Small tables with named rows and columns. After each table, cells are looked up by row and column.

lanilut:
        tebav  vokuf   zosi   mol   zagi  lugotog    zot   kizi
depafo  -0.03  -0.01   0.07  0.11   0.11    -0.05   0.13  -0.06
tonov    0.28   0.14  -0.10  0.80   0.62     0.56   0.30  -0.60
fiv      0.15   0.25   0.19  0.03  -0.07    -0.42   0.38   0.22
fiput   -0.14  -0.34   0.09  0.04  -0.03    -0.04   0.48   0.00
marid   -0.02  -0.16   0.80  0.04   0.08    -0.18  -0.10   0.72
moz      0.22   0.73   0.25  0.17   0.40    -0.08  -0.09   0.33
tunisa   0.06   0.11   0.21  0.20   0.17    -0.57   0.32   0.54

moz, lugotog: -0.08
marid, lugotog: -0.18
depafo, vokuf: -0.01
tunisa, zot: 0.32
marid, zot: -0.10
tonov, kizi: -0.60
fiv, zot: 0.38

zok =
	gisugi	pav	rufa	tezuve	sut
didofe	113	71	57	18	101
rabama	39	7	68	2	57
zalo	48	109	62	54	139
berapu	197	5	146	61	138

zalo, pav -> 109
berapu, rufa -> 146
didofe, rufa -> 57
berapu, gisugi -> 197
rabama, tezuve -> 2
didofe, gisugi -> 113
rabama, sut -> 57
didofe, pav -> 71
didofe, sut -> 101
rabama, gisugi -> 39
zalo, rufa -> 62
zalo, tezuve -> 54
rabama, pav -> 7
didofe, tezuve -> 18
berapu, tezuve -> 61
zalo, sut -> 139
berapu, pav -> 5

mutareg =
,kan,fuvetin,repu,rugite
zelaz,141,90,177,130
mimug,164,101,161,171
bofafu,112,133,147,96
guminur,165,22,232,146
sav,131,28,236,93
nolesu,97,52,223,47
foz,113,162,121,105
padim,155,92,172,152
fek,119,119,158,102
nidebav,110,148,133,97
moru,193,36,212,196
gara,211,66,180,234
kav,169,116,146,183

What is the repu of foz in mutareg? 121
What is the rugite of nidebav in mutareg? 97
What is the rugite of gara in mutareg? 234
What is the kan of nolesu in mutareg? 97
What is the fuvetin of fek in mutareg? 119
What is the kan of kav in mutareg? 169
What is the rugite of bofafu in mutareg? 96
What is the fuvetin of sav in mutareg? 28
What is the repu of sav in mutareg? 236
What is the fuvetin of zelaz in mutareg? 90
What is the repu of bofafu in mutareg? 147
What is the fuvetin of nidebav in mutareg? 148
What is the repu of moru in mutareg? 212
Row with the largest kan: gara

sibare:
           vir  vizibom    dosu     mef  bakunuv  rerebog  meziko  kurov  bimopug     des
vibaf    0.353    0.925   0.001  -0.336   -0.153   -0.454  -0.140  0.235   -0.975  -0.202
givu     0.338    0.092  -0.006  -0.398    0.501   -0.530   0.122  0.182   -0.845  -0.204
vomenif  0.427   -0.157   0.028  -0.273    0.046   -0.322  -0.125  0.295   -0.620  -0.046
feg      0.474    0.225   0.050  -0.295   -0.259    0.012  -0.131  0.254   -0.940  -0.137
bupoga   0.396    0.768   0.061  -0.332   -0.415   -0.133  -0.136  0.227   -0.986  -0.197

What is the des of vibaf in sibare?
-0.202
What is the vir of bupoga in sibare?
0.396
What is the vizibom of givu in sibare?
0.092
What is the dosu of vomenif in sibare?
0.028
What is the bakunuv of feg in sibare?
-0.259
What is the kurov of vibaf in sibare?
0.235

mitisaf =
,bal,fetur,dom
romezin,169,160,208
mig,117,105,109
nudabe,191,152,213
dos,161,172,190
vodesu,168,158,185
tonu,90,65,77
nupati,37,72,73
zer,170,212,162

What is the fetur of zer in mitisaf? 212
What is the dom of nupati in mitisaf? 73
What is the fetur of tonu in mitisaf? 65
What is the fetur of nupati in mitisaf? 72
What is the bal of nudabe in mitisaf? 191
What is the dom of nudabe in mitisaf? 213
What is the fetur of vodesu in mitisaf? 158
What is the bal of zer in mitisaf? 170
What is the dom of mig in mitisaf? 109
What is the dom of romezin in mitisaf? 208
What is the bal of mig in mitisaf? 117
What is the bal of nupati in mitisaf? 37
What is the dom of vodesu in mitisaf? 185
What is the fetur of dos in mitisaf? 172
What is the fetur of romezin in mitisaf? 160
What is the bal of vodesu in mitisaf? 168

vulopi =
         fup  nafemos  tataduk  nuvel  zazadon  ruzub  lusadep  dopanam  tudani
dulo     124      114      135     84      145    105      154      102     101
fuvo      92      107      110     58      108    114      170      119      99
liluvop  120      109      131     64      131    124      177      112     114
dev      108      109      119     76      121    109      153      109     101
meb      128      118      143     50      136    110      220      103     103
bevatu   113      114      128     79      137    103      155      106      96
fipi     110      104      117     95      131    119      113      114     110
tes       89      108       99    120      119     86       69      106      83
gukinaf   92       97       88    129       99    105       45      109     104
lun      112      109      126     79      138    117      145      114     106

tes, fup => 89
fuvo, tudani => 99
dev, zazadon => 121
fipi, tudani => 110
gukinaf, ruzub => 105
tes, tataduk => 99
fipi, dopanam => 114
dulo, zazadon => 145
meb, nafemos => 118
gukinaf, nuvel => 129
dev, tataduk => 119
fipi, ruzub => 119
dev, tudani => 101
Row with the largest nuvel: gukinaf

gifegev:
         makogif   dasop    difu  kufefu    pili
fik        0.090   0.167  -0.391   0.725   0.455
bolu       0.199   0.013   0.261   0.259  -0.094
rak        0.373  -0.052  -0.101   0.557   0.309
ravis     -0.744  -0.067  -0.278  -0.639   0.102
vafu       0.302  -0.007   0.366   0.305  -0.006
sibime    -0.047  -0.827  -0.740   0.441  -0.623
fibomiv    0.428  -0.851  -0.005  -0.400  -0.495
lev       -0.713  -0.061   0.073  -0.624  -0.684
vof       -0.448   0.346   0.456  -0.450  -0.486
nukig      0.646  -0.240   0.264   0.292  -0.021
pite      -0.548  -0.356  -0.654  -0.593   0.514
mupev      0.247  -0.856  -0.411   0.392  -0.606
vupato     0.118   0.084   0.091   0.308   0.062

What is the kufefu of nukig in gifegev?
0.292
What is the makogif of vafu in gifegev?
0.302
What is the dasop of ravis in gifegev?
-0.067
What is the kufefu of lev in gifegev?
-0.624
What is the difu of lev in gifegev?
0.073
What is the kufefu of fibomiv in gifegev?
-0.400
What is the pili of bolu in gifegev?
-0.094
Row with the largest dasop: vof

